Here is a tiny trained network, its code and every weight. The questions are about switching its units off for an input and a class, where a switched-off unit gives its printed mean instead of its output.

import numpy as np


def w(rows, s, z=0):
    codes = np.array(rows[::2]) - 128.0
    scale = np.full(codes.shape[1], s)
    scale[-1] = z or s
    return codes * scale


def f(y):
    return y / 2 * (1 + np.tanh(0.7978845608 * (y + 0.044715 * y**3)))


def log_softmax(a):
    a = a - a.max(-1, keepdims=True)
    return a - np.log(np.exp(a).sum(-1, keepdims=True))


def net(x, mask):
    res = np.array(x, float).reshape(1, 7) / 4 @ E
    y = f(res @ A[0][:, :-1].T + A[0][:, -1])
    res = res + np.where(mask, y, B[0][:, -1]) @ B[0][:, :-1]
    return log_softmax(res[-1] @ U[:, :-1].T + U[:, -1])


A, B = {}, {}
E = w([
[123,183,95,104,179,197,70,57,161,92,196],'x0',
[62,91,191,250,219,169,131,152,98,116,111],'x1',
[120,145,136,131,130,116,147,114,119,130,138],'x2',
[130,119,126,127,123,131,128,109,121,128,126],'x3',
[119,126,132,122,121,136,137,117,118,134,136],'x4',
[135,123,132,116,148,110,106,141,146,124,116],'x5',
[189,71,209,161,125,136,161,116,211,149,186],'x6',
],0.016)
A[0] = w([
[48,127,157,192,232,160,92,154,51,108,102,144],'N1',
[173,109,191,124,88,107,152,140,210,160,188,141],'N2',
[184,96,159,153,147,162,164,100,195,142,191,124],'N3',
[105,96,109,118,40,40,128,161,69,178,47,254],'N4',
[120,95,168,173,140,103,176,172,75,104,90,122],'N5',
[130,86,255,239,191,190,114,116,147,134,160,97],'N6',
[115,164,173,108,199,222,81,66,194,60,205,108],'N7',
[93,188,71,97,155,168,77,114,148,104,181,169],'N8',
],0.0091,0.0097)
B[0] = w([
[100,138,139,177,167,201,131,94,84,61,68,240],'N1',
[204,84,143,197,40,114,170,101,174,185,157,212],'N2',
[150,151,134,84,82,56,153,180,194,129,180,203],'N3',
[123,170,181,91,103,138,162,223,132,113,71,250],'N4',
[89,103,183,149,163,107,107,156,114,149,125,196],'N5',
[38,131,111,82,158,76,206,186,193,94,123,253],'N6',
[123,164,50,134,76,83,121,126,165,3,163,229],'N7',
[150,160,39,128,129,122,75,45,91,162,127,212],'N8',
],0.011,0.021)
U = w([
[93,205,98,42,95,85,162,185,135,82,109,254],'0',
[188,59,180,132,68,113,171,122,136,184,114,102],'1',
[92,130,173,149,161,154,112,151,68,123,75,50],'2',
[76,11,161,133,168,95,177,164,153,173,135,93],'3',
[136,189,55,65,121,125,53,72,74,172,127,194],'4',
[187,128,100,106,79,93,105,77,154,131,201,44],'5',
[79,127,66,184,165,155,90,68,99,87,115,26],'6',
],0.011,0.0031)

Each question gives the input, the list of numbers given to net, and the class t.
The units are the neurons (one row each of A and B). Each row of codes is followed by its name. A weight is (code - 128) times the scale printed after its matrix; where a second scale follows, it is the last column's (A, B and U).
mask holds one flag per neuron, in row order. A switched-off neuron (its flag False) gives its mean, the last column of its row in B, instead of its output. The means were averaged over made-up inputs and are rounded, as every weight is.
A unit's drop is (log p(t) with every unit on - log p(t) with that unit switched off) / (log p(t) with every unit on - log p(t) with every unit switched off).
The circuit of an input: a set's keep is (log p(t) with only the set's units on - log p(t) with every unit switched off) / (log p(t) with every unit on - log p(t) with every unit switched off). Starting from all 8 units, units are removed one at a time, each time the one whose removal leaves the highest keep (on an exact tie, the one counted first), for as long as the keep stays at least 0.8.
circuit, biggest first: the units of the circuit, biggest drop first
unit that matters most: the unit with the biggest drop
k most important neurons: the k neurons with the biggest drops, biggest first
drop of u: that unit's drop, to one decimal
input [7,-5,-6,6,6,-3,1], class 5: unit that matters most	N7
input [2,-8,-4,-7,1,-1,-4], class 4: circuit, biggest first	(N6; N8)
input [4,0,8,-5,4,0,7], class 5: 2 most important neurons	(N2; N4)
input [0,-3,5,-6,3,-5,7], class 1: 2 most important neurons	(N2; N8)
input [0,-3,4,1,-3,-1,5], class 1: 2 most important neurons	(N7; N8)
input [-8,4,3,-2,1,-1,1], class 3: 3 most important neurons	(N5; N6; N8)
input [1,7,5,-3,0,-6,0], class 6: 3 most important neurons	(N1; N4; N3)
input [3,8,7,-3,0,-3,0], class 6: 2 most important neurons	(N1; N4)
input [-3,5,-7,-1,-6,-7,1], class 3: 2 most important neurons	(N6; N8)
input [-8,7,-6,0,2,-4,0], class 2: 2 most important neurons	(N1; N2)
input [0,5,-3,4,-6,-8,0], class 2: 4 most important neurons	(N1; N2; N8; N7)
input [2,8,4,0,1,0,8], class 0: 3 most important neurons	(N7; N6; N3)
input [5,7,-7,-7,5,3,-8], class 6: drop of N5	0.0
input [8,3,-7,3,5,2,-8], class 6: circuit, biggest first	(N1)
input [0,-3,-5,-5,3,3,1], class 1: drop of N7	0.3
input [-5,-1,6,-2,-1,-8,6], class 1: drop of N2	0.3
input [2,-7,8,-3,0,-5,-3], class 4: circuit, biggest first	(N6; N8)
input [-2,2,1,0,-6,2,6], class 3: drop of N6	0.6
